[  2.5   1.6   1.4  -3.8 -17.4 -14.8  -5.2  23.3 -10.4  11.4 -14.6   7.7
  21.9 -10.3 -19.6  -1.6 -10.4  34.2   7.6  10.8  16.6  -8.3  18.0   2.3
 -24.3] : <53>, <73>
[-23.6  -5.7 -30.6 -21.7   1.5  -9.3 -15.9  -0.2   1.6 -41.5 -12.8   9.6
  20.8  -7.3  -1.8 -13.1   0.0 -41.4 -13.8  25.2   4.2  14.7   9.2  -2.1
 -24.5] : <53>, <77>
[  8.3  17.6 -20.8 -10.0  -7.2  -3.2  17.8 -36.2   1.4 -59.8  12.0  22.7
  16.2 -16.1  12.8  -2.3  -2.4  19.0  -3.1  65.4  11.0   7.3 -14.6  13.2
 -21.7] : <63>, <77>
[ -5.4  15.3 -16.8   4.0   1.2   8.1  10.8  10.5   8.5 -29.0  -0.8  12.7
  27.6 -28.9 -15.7 -10.0  -1.5  26.1  14.9  33.7   5.8   5.0  15.6 -19.0
 -25.1] : <53>, <73>
[-27.9   9.6 -69.3 -15.8  -0.2 -39.8 -25.9 -21.6   2.9 -28.3   7.3  10.2
  37.8 -35.4 -32.7 -15.7  -6.0   5.4  14.2  55.8 -18.2  -1.5  23.8  31.9
 -48.8] : <53>, <72>
[-24.1   5.5  -1.0   8.5  -4.5  -6.3  -5.8 -41.4   5.8 -53.5  24.5   6.7
  -3.9  26.1  19.4  -5.5  -1.9  13.2 -20.9  18.8   2.5  12.6 -30.5  14.0
  10.1] : <63>, <72>
[-20.8  -9.1   8.1  -7.7   3.8 -10.9 -20.3   3.2  -7.9  23.5   6.9  -9.9
  -8.1 -12.1  20.3  -8.1  -0.7   4.7 -18.4 -24.3  26.5  22.1 -11.0   8.0
   7.9] : <53>, <72>
[-10.4   5.5 -58.2 -21.1  14.9  -8.9 -21.9 -22.7   5.7 -11.8   0.2   8.4
  13.8 -12.7   3.4 -31.4   0.7   9.3 -20.8  23.2   3.5   9.2   0.6  24.1
 -18.1] : <53>, <77>
[ -4.7   5.4 -40.9  -1.3 -16.0  -9.7 -17.6 -12.3   5.0 -63.4   1.9   1.4
  16.0 -10.1  11.5 -16.9   5.3  31.5 -16.4  19.3  10.7  12.7  -1.9  13.3
 -24.6] : <53>, <77>
[-15.1   8.5 -20.8 -42.3   3.6 -22.3  -4.2 -43.6   3.8 -54.7  19.9   1.1
  10.8   0.7  -8.4  -9.0 -16.2  -4.1   0.9  26.4   5.7  -2.6   3.8  38.3
   1.6] : <63>, <77>
[-38.0   1.3 -56.9   0.4  12.9 -28.3 -12.2 -31.6   2.6 -39.9  18.8  -4.5
   3.5 -13.1   3.0 -16.9   2.6  -0.8  -9.0  29.3  -4.6  22.1   4.1   5.3
 -13.1] : <63>, <77>
[-33.2  -9.5  -8.4 -61.2  -5.4 -23.4  -9.3 -57.3  -4.2 -77.0   9.4 -21.6
   7.2 -29.1  17.9  -6.0  -4.4 -14.4 -20.4  23.0  -9.4   0.6  -6.2  26.6
  12.5] : <63>, <72>
[  7.4   6.1   6.0 -41.8  -4.2 -20.3  -4.2 -20.2  11.5 -36.3   8.9  -0.1
   0.6 -10.9  10.4 -15.2  -0.7  -9.3  -7.3  26.9  -6.9  -0.1 -11.7  68.6
  -5.0] : <63>, <77>
[-17.2   5.7 -15.6 -23.7   2.4   1.0   9.2 -34.6  -1.5 -73.8  18.0   8.0
  12.6  -9.3   2.3  -9.9  -0.1   3.0  10.3  38.6 -11.9   5.7 -15.9  17.0
 -34.5] : <63>, <77>
[-14.9   2.7 -14.9  -1.8  -6.3   8.0   3.4   1.8  -7.0 -16.7   3.6   0.2
  14.6 -11.6 -13.9  -9.1   0.8  -9.5  21.3   9.3  -0.3 -10.6  11.5  -4.6
 -21.1] : <53>, <73>
[ 23.8  -3.3  18.5 -25.0   7.9   4.4  37.0 -11.3  -4.9 -26.6  30.6   2.5
   3.4 -23.8  -2.8  34.3 -12.6  -5.4  34.6  27.0   1.7   5.2   2.9  -1.3
   6.2] : <63>, <73>
[ -1.1   6.0  -5.2 -12.2 -18.7  -4.1   3.0 -19.9  10.5 -71.0 -13.2   7.0
   7.3  18.2  -0.2  -4.4 -20.7   9.2  -0.8  36.9   5.3   7.9  20.1  10.3
   7.5] : <63>, <73>
[-42.4  -0.9   1.3 -26.0 -21.0 -21.8 -19.2  -3.3 -12.9 -51.2  -9.9  13.6
 -10.9  -2.0  -3.6  -1.1 -13.7  16.9   0.1  16.4  -5.5   2.3 -10.2  26.5
  15.1] : <63>, <72>
[ 23.9   9.4  -7.5 -20.4   8.8 -15.5   0.1   2.3  -3.0 -42.8  11.6  19.7
  31.1 -32.6  -7.4 -12.0  -0.3   6.5  12.8  44.2  -4.7  -1.6   2.5   2.6
 -36.6] : <53>, <73>
[-10.2  13.3 -29.8  -0.8  -4.3  13.6   3.1 -23.6   5.5 -49.2  24.6   3.1
   6.3  -7.0   3.7 -11.7  -8.7  64.7   4.1  37.3  -0.5  23.3 -13.7   5.8
  -8.1] : <63>, <77>
[-13.1  10.8 -21.0   7.2   7.7  -0.3  13.2  16.7  -1.1  -7.4 -33.9  22.0
  37.3   5.8 -19.0 -11.7  -5.8   6.9  23.3  37.6  -2.9  -8.0  19.8   3.3
 -44.1] : <53>, <73>
[  5.8   1.9 -25.6  -6.2  68.6  -4.5  -9.7  10.3  -2.5   0.4  -4.4   8.3
  20.4  -2.6  -5.6 -32.6   5.1  -7.8  18.2  15.1  11.7  -2.0  12.4  -5.0
 -42.2] : <53>, <73>
[ -1.2   3.3  -2.6 -33.1 -10.0  16.1 -10.1 -40.4   1.9   0.3  -1.4   9.7
  -1.5  -1.7  11.4  18.3 -13.4   4.7 -20.8  37.7 -21.5  26.4 -45.9  20.8
   2.1] : <63>, <77>
[  6.2   1.5 -19.4 -28.7   3.9 -14.3 -13.4 -10.2  -7.8 -33.3  10.7   5.5
   1.7 -19.8  -3.4  -8.5  -4.7  15.2  -4.0  22.0   5.8  23.8 -14.1  10.2
  -2.4] : <63>, <77>
[ 14.4  -0.3   9.9 -21.5  12.8   9.9  20.6 -20.3  -4.4 -44.7  -0.3   7.4
  36.2   2.5  -5.5   6.3  -0.6  -3.8  21.5  22.7 -11.1  -7.8  -4.5 -33.4
  -8.5] : <63>, <73>
[-39.8  -2.4 -39.1 -15.5  -9.9 -42.1 -39.8   4.4   5.4   9.8 -19.8   0.5
  13.9 -14.3 -17.7  -6.4  -5.8   0.3 -19.6  25.0  -8.5 -12.1  -4.6  57.7
  -0.9] : <53>, <72>
[ -5.0  13.9 -22.4 -30.6  -7.7  -9.9  18.1 -50.7  -1.4 -73.7  52.9  31.6
  14.7 -43.4   2.0  -1.3 -12.4  23.4  -2.1  54.8 -23.9  12.6 -27.3  30.2
   3.7] : <63>, <77>
[  0.7   5.1 -37.7 -12.2  -3.8   0.6 -10.6 -29.7  19.0 -45.1   6.6   4.0
   3.9 -23.9   3.5 -16.3  -4.0   6.4  -9.5  43.9   0.2  11.4  -7.0  22.5
  -8.7] : <63>, <77>
[-13.7  15.7 -31.1  11.8  -9.5  26.8  -9.4 -22.2   5.0 -56.0  25.7 -10.7
   0.3 -12.3  11.9 -20.9 -13.8  33.1  14.0  43.7  -0.9  23.2   2.7   2.4
  -5.2] : <63>, <77>
[ 14.7  -6.4 -41.6  -3.0  13.7  -3.6  -2.6  12.8  -1.0   0.0  12.4  10.6
   9.6  -8.2  -9.2 -37.5   1.3  -9.5   6.8  -7.6  22.6  -7.3  22.4  -6.1
 -46.2] : <53>, <73>
[ 38.6   5.4  38.0 -33.8 -10.4 -18.2  30.0 -26.5 -10.6 -62.5  20.5  12.1
   6.9 -15.7  -6.7  17.0  12.6 -14.0  16.9  32.2  -0.4  -9.4  -6.9  -6.9
  25.8] : <63>, <73>
[ 14.5   6.4 -29.5  -6.7   8.6  -4.7  -5.4  -8.7   3.8 -24.0   1.0  31.7
  16.3 -36.0 -17.7  -6.5  -4.4  17.4   0.0  46.8 -13.3   6.7   7.2  14.2
 -24.4] : <53>, <73>
[  7.7  30.6  27.4 -11.3  10.1  -7.0   1.6  13.5   1.1  -8.5  -8.7  12.8
  22.2  -8.5  -8.9   1.8 -11.3  -6.8   7.1  29.1  -0.3 -18.1  -6.4   2.5
 -23.2] : <53>, <73>
[ 27.3   2.5 -37.1 -10.4   1.0  14.9  17.1 -46.7   3.4 -81.6  25.9  -2.6
   9.0 -23.6  11.9 -25.2   3.3   2.6   8.5  48.4 -30.7   6.5 -16.0   8.3
   4.8] : <63>, <77>
[-31.1  -6.7 -47.3   8.8  -4.6  -4.3 -60.6  -7.7  -8.7 -21.8   3.1   3.8
  20.3   5.2 -13.3 -35.3  -1.2  21.6 -10.0   2.5  -4.1  13.8  -5.0  11.7
 -35.4] : <53>, <77>
[  3.2   5.6 -13.5 -11.2  -6.2  19.4  -5.1  28.7  -7.7 -17.0 -25.8  20.3
  30.9  13.7  -6.9 -16.1   6.9   1.8  20.1  23.8   7.5  -6.0  16.0   3.4
 -28.7] : <53>, <73>
[ 11.2   6.9 -14.5 -32.1   8.3 -26.0   7.9 -42.7  10.7 -72.2  14.2   7.9
   3.6 -10.9  23.4   1.1   6.1   8.3 -14.2  42.8 -11.6   4.7 -12.5  13.7
  10.0] : <63>, <77>
[  2.0  -0.9 -32.6 -11.2 -18.7  21.2   1.1 -13.3   4.8 -58.6  16.1   7.9
   3.1 -19.2  10.4 -10.1  -3.2  17.7 -12.6  36.7  -1.9  17.1  -5.8  -1.9
   2.0] : <63>, <77>
[  1.1  -1.9   6.2  13.6  12.0  -0.2 -12.8  17.3  -6.0  28.8 -12.9   4.6
  15.9  22.7  -6.0 -15.4   2.7   0.7  11.5 -23.9  26.6   4.3  10.2 -17.7
 -26.5] : <53>, <73>
[-12.0   2.1 -62.4  21.6   6.6  12.4 -12.1 -11.9  15.5  -0.5 -24.6   8.1
  24.8  -9.3 -10.8 -12.6   5.3  30.1  -5.8  16.5   3.1  11.4  10.2  -6.3
 -26.9] : <53>, <77>
[-11.6   7.2 -31.1  12.9 -16.6 -16.0 -13.0 -15.3  15.4 -22.9   7.2  14.4
   7.2 -44.7 -18.3   8.6 -20.5  24.1  -4.6  55.0 -22.7   2.7  13.4  35.4
   4.8] : <63>, <72>
[ 20.3   3.0 -19.1   7.5  -3.8  10.6   5.4 -24.7   4.5 -30.8  -4.5   5.8
  -5.8 -25.5   8.2  -4.4  -4.8  14.9  -6.9  30.0  -4.5   7.6  -3.6 -14.8
   9.6] : <63>, <77>
[ -2.6   3.2   6.2   5.2   4.0   2.6  12.6  -3.1   2.1  -9.0  22.0 -16.4
   1.4   8.9  -5.6  11.2   2.4 -18.8  12.8   9.9   6.9 -18.1  -2.1 -18.8
  -9.7] : <63>, <73>
[-36.8 -16.7 -27.8 -31.7  -0.1 -27.6 -20.4  -2.7  -3.2 -18.8 -24.3   0.3
  -5.2 -21.0  14.2 -12.4   9.5 -13.1  -2.9   8.1  -6.8  -0.7  -6.5  27.4
 -14.5] : <53>, <72>
[ -0.3  15.9   5.9  13.2 -17.7  20.8  13.2  -9.6   0.0 -25.2   6.9  13.9
   5.2   3.6  -4.2  -1.4 -15.7   0.9  10.5  35.8   1.5  -0.5   1.5   8.0
  -3.5] : <63>, <73>
[  1.2   9.2 -46.3 -32.9   5.3 -20.6   1.1 -10.3   2.1 -42.6 -11.5  25.8
  30.9  -9.5 -27.8  -6.3  13.0   9.7   7.4  37.5 -12.5  -3.0  -0.9  24.5
 -32.9] : <53>, <77>
[  9.4  13.9   8.4 -18.7  -3.4  -7.5  12.5  -6.9  -0.1 -25.7   0.0   6.4
  10.0  -2.0  -1.4  -9.2  -2.2   2.1  12.0  14.4   8.1   3.0   0.3  -0.7
 -44.5] : <53>, <73>
[ -1.3  10.3 -40.7 -17.3  -3.1  -2.4 -14.6 -41.3   4.7 -50.4  -6.7   8.5
  29.8  -1.6  -4.6 -26.5 -16.3  30.7 -25.3  36.6  -5.7  11.7 -13.5  24.9
 -11.0] : <63>, <77>
[-42.0  -8.3 -64.2 -15.9  -8.3 -10.5 -34.8  -7.1  -2.0 -32.4 -22.2  11.2
  20.3 -30.9  -1.3  -9.7  -7.4  19.8 -11.1  39.8 -23.6  -3.7  -0.9  37.0
 -13.4] : <53>, <72>
[-14.1  -1.0 -17.7 -13.4 -15.6 -26.5  -0.8   9.7  17.4  15.5  71.5  13.0
  24.1  -2.3 -22.4 -25.8   0.1   7.9   8.1  16.7  15.0  -6.6  22.4   8.7
 -49.0] : <53>, <73>
[ -2.0   8.9  -7.3 -12.5   0.2 -29.7 -10.4 -22.5   5.6 -18.0  -6.6   6.2
  16.3 -13.8 -16.4  26.5   3.8  19.1 -22.6  11.5 -16.3   6.8 -10.7  27.0
 -17.8] : <53>, <72>

[-22.0  18.8  -2.2   3.0 -17.7   1.6  14.8 -15.4   6.2 -22.0 -49.2  -3.2
  -0.7 -28.2 -13.2 -23.2  19.9  -1.0  -8.5   5.3   7.5  -4.2  12.6  12.6
  -3.4] : <35>, (26)
[-22.6  31.0  11.4  27.1 -11.9   5.3  -1.4 -12.9 -36.5 -19.4  45.6 -21.8
 -18.3  24.9   3.9  -3.1  32.6  -8.5 -40.3  15.3 -24.7  -7.5  -9.7  14.3
 -18.8] : <38>, (32)
[  8.4 -12.5   0.6   0.7   2.9 -17.1 -16.4  -5.1 -18.6  -6.7 -10.3   6.8
  -8.5  19.9   2.1   1.3 -13.9 -16.2  -4.8  -9.6 -12.9  -5.8 -38.7  -5.8
  26.1] : <34>, (32)
[-18.1  25.2 -12.2   1.5  -1.7 -11.9  -7.5 -17.0  14.8 -24.0 -33.3 -30.8
   3.0   3.3  -7.7   8.5 -14.2 -10.4  18.0 -18.2  -6.9  -8.7 -47.4  11.1
  16.1] : <34>, (26)
[ 12.0  12.3  -5.7   3.3 -12.5  -5.4 -21.6 -34.3 -19.8  -1.1 -29.6  -0.3
  -4.0 -34.8 -17.5 -33.4   7.6  -2.3   0.1  22.2   8.0  13.1  23.5   3.6
 -14.5] : <35>, (26)
[ 20.5 -13.7   4.0  -1.6  -0.2 -17.7  -2.0 -14.7 -11.8 -12.4  -7.7 -27.3
  -5.8   6.5  -4.5 -43.7 -11.8 -20.7   7.0   6.7 -17.1  -5.8  -2.7  16.5
 -12.5] : <38>, (25)
[  1.7  19.2  -0.5   3.1  12.6  -4.5  -2.6   2.8 -39.5  -9.9  48.6 -13.3
  -6.3 -16.8  -0.6 -11.1  40.6   1.4 -26.7  -3.1  -0.1  -0.6 -37.6  -4.8
  -6.8] : <38>, (31)
[-29.8  41.0   1.6 -12.3   7.9   2.9  -4.3 -22.4 -37.4 -20.9  28.4 -15.7
  -0.4   7.2  -6.3 -22.5  24.8  -8.1 -10.9  -7.3  -2.7  -6.7 -36.7  17.2
  -9.8] : <38>, (32)
[  8.2  -1.2 -10.0   1.6  -1.5  -9.2 -11.5  -9.9  23.3  -7.6 -69.9  10.9
   0.8  -3.5  -8.2 -12.6 -31.5 -37.0  24.3   9.9 -11.9  -5.5  13.8  19.7
  14.7] : <34>, (26)
[ 27.6  -4.4  11.4  -8.9   5.4  -1.7 -11.5 -23.2 -15.9   0.3  11.1  -5.7
  -6.7  14.6   1.5 -10.5   6.0  -7.2 -29.8   2.1 -16.0  -1.7  33.1 -13.7
 -23.5] : <38>, (31)
[  7.4  -7.4   0.1  -4.5   7.4  -9.8 -13.8 -17.3 -24.3  -8.2  15.1  -9.7
  -3.0  25.8 -10.3   0.7 -20.3 -27.3  -3.0   4.4  -8.9  -4.6  -7.4   2.6
   2.6] : <34>, (32)
[ -6.9  29.7  10.3  -0.1   4.9  -2.9 -13.6  -9.9 -23.4  -9.2  11.1   2.1
  -7.8  39.3   0.5  16.7  -3.4 -24.4 -22.1  -8.5  -5.7 -10.1 -33.8  -0.3
  17.7] : <34>, (32)
[ -8.2   8.4 -17.0   2.6  -2.2 -15.4  -8.4 -25.1  10.2 -10.5  -7.3 -21.6
   0.0  -0.2 -13.5  -1.6 -18.2 -22.6  19.5 -11.5  -4.7   5.5 -31.6  10.5
  18.9] : <34>, (26)
[ -7.3  21.8 -13.9   4.4   3.8   0.0  -1.6 -19.2  14.8   0.9   2.6 -13.5
 -31.0 -19.3   1.8  -1.1   3.7  22.0   5.6   3.4   9.8   4.2 -15.5   2.0
   2.5] : <35>, (25)
[ -4.8   4.8  -6.2   0.9 -20.3 -14.4 -12.3 -27.8 -24.2  -5.5 -27.7  -8.1
   6.5 -27.3 -10.0 -26.0  12.1   2.3  -2.1   4.8  16.1  -0.5   6.2   6.3
 -14.0] : <35>, (26)
[ -4.7  -3.6   2.8  -0.7  10.7  -1.9  -0.6 -15.0   2.8 -17.3   4.4 -20.2
  -5.4  12.6   1.0 -15.8   8.4   4.9 -24.3 -14.2 -27.7  -7.3 -31.8  11.9
 -19.6] : <38>, (31)
[ -2.5  16.6   0.8   2.4  -4.9  -7.9 -17.4 -27.3 -25.5  -3.2  11.2  -1.8
   1.3 -11.1 -10.9 -10.3  17.4   8.8 -26.0  -1.5  13.5   3.6  -9.2  -0.3
 -19.8] : <35>, (32)
[-17.7  -4.3  12.9  -9.7  23.3 -14.7  -9.1 -38.3   3.8  -7.8  10.7 -17.2
 -18.6   1.8  -7.4 -16.9  -8.4   7.0 -21.2  16.7 -45.9   2.5  20.7   4.0
 -10.7] : <38>, (31)
[-19.8 -10.0 -23.0  -2.8  -2.6  -4.7  -3.0 -20.0  30.1 -14.3   7.7 -21.5
  -0.4  -2.9  -7.2   4.3 -22.1  -1.3  10.4   1.8 -14.3   0.9  -5.6  -1.9
  -1.1] : <34>, (36)
[ -9.0  -0.3  10.2  -4.5  14.0  -5.7   5.0  -8.4 -44.2   2.2  20.0 -17.0
  -9.6  26.0  -5.6   7.6 -19.7 -12.0 -31.3   2.9  -1.0  -3.8  13.4  -5.5
  -8.5] : <34>, (31)
[ -7.3  -8.5   4.0  -6.7   2.2  -9.1  -2.8 -13.3  -3.8 -12.9 -17.2 -15.6
  -1.8  -2.6  -3.0  -4.9   1.5 -12.3  -2.4  -5.0 -14.4   1.9 -20.3   0.0
   2.4] : <34>, (26)
[ -2.9 -32.4   9.4   3.4   6.0  -4.6 -16.9 -47.0  -9.8   8.9 -25.9   2.2
 -11.9   7.0  -6.7 -21.8  -1.1  18.9 -47.8  28.9 -13.2   5.5  44.7 -14.8
 -18.1] : <35>, (31)
[-12.3   4.8  13.4  -8.9   5.4   0.7  -3.8 -14.3 -10.9  10.8  46.2  -8.9
  -9.5  22.8   4.6  -9.2   1.1   1.7 -14.5  13.5 -24.6  -2.3  17.5  -2.6
 -27.6] : <38>, (31)
[-10.2 -10.1  -1.4 -15.7  19.2  -6.6  -1.7 -11.3  44.9  -4.4 -10.8 -19.6
  -4.6  -1.1  -2.8   3.1 -18.5   8.8  12.7   0.3  -6.3   2.2  23.3   8.2
   3.4] : <34>, (36)
[ -6.8  11.4  -8.3   4.6  -6.1  -4.3 -14.4 -21.8  -6.4  -0.8 -36.2  -3.6
  -5.8 -32.4  -2.9 -21.1  14.6 -12.3  19.5  22.2   2.8  11.6 -10.2  12.7
  10.5] : <35>, (26)
[  6.6   8.5  17.2 -12.0   5.1 -13.5 -13.6 -25.6  17.6 -11.1 -44.3 -10.4
  -6.1   0.4  -6.4  -9.7 -26.4 -21.2   8.6   3.4 -19.9  -9.2   8.1  13.1
  -2.6] : <34>, (26)
[-27.8  38.2   0.5  -4.8   2.6   0.7  -3.2  -1.1 -51.4  -3.7  42.5 -14.7
  -3.7  11.4   0.8 -11.2  12.9  -3.6  -4.3 -15.9  -0.8  -1.0 -49.1  11.6
  -1.2] : <38>, (32)
[ 15.9  27.2   3.3  -0.7   3.6   1.9 -13.8 -29.9 -58.0  -7.6  25.3  -7.3
  -2.5  12.4   2.9  -8.2  42.9  14.8 -31.2   9.7  16.8 -17.2  -0.6  -3.4
 -19.6] : <35>, (32)
[ -2.5 -15.8  21.2 -13.4  15.3 -12.3 -10.3 -32.5  -2.1 -12.3 -15.4 -12.4
  -9.0  15.3   0.0 -11.6 -11.1 -23.6 -28.7  25.9 -25.8  -1.0  31.1  -3.2
  -0.6] : <34>, (31)
[ -9.2   0.6  12.8 -11.9  23.9  -8.2 -25.6 -22.5   7.2 -28.6 -31.1   0.0
  -5.2  21.7   2.1   4.4  -5.4 -20.6 -30.0  -1.1 -34.2  -1.9   6.9  -8.8
  -0.3] : <34>, (31)
[ 19.9  14.7   0.9  -7.2  -5.6   3.3   3.2 -13.9  -6.6   3.3  17.7 -18.0
   1.9 -21.1 -17.1 -33.2 -14.1   2.6  -3.1   2.1   1.5   7.8 -11.0  10.7
 -35.0] : <38>, (25)
[-20.6  42.3  34.0   3.7   2.6   5.1 -14.8 -36.3 -37.0   0.4  25.8   6.4
  -9.1   0.4  -2.6 -14.7  30.4   3.7 -24.5   3.8  11.8  -6.5 -31.7  -5.5
  -3.6] : <35>, (32)
[-23.4  40.1  -3.3  -6.6  -5.4  -1.6   2.6 -11.7  -1.9 -25.8 -13.4 -18.1
   6.9  -0.3  -3.1  -7.9  37.0  28.0  -6.3 -15.1   9.9  -7.9   8.3  10.4
 -27.1] : <35>, (36)
[  3.8 -11.5  -1.2  -0.7  -3.8 -13.5  -7.5  -1.0  17.7  -9.7 -73.2  -2.5
  10.9  -3.3  -9.6  -5.0 -15.8 -19.5  -5.1  -0.3   2.7   1.6  13.5   6.1
  23.1] : <34>, (26)
[ -8.7   1.1   3.2  -2.2   1.8  -4.4  -8.3 -56.2  -4.9   9.9 -31.1 -12.0
 -12.9 -21.5  -1.2 -18.3   8.0   3.3  -8.5  26.4  -1.2  11.8  26.3   3.1
 -14.1] : <35>, (32)
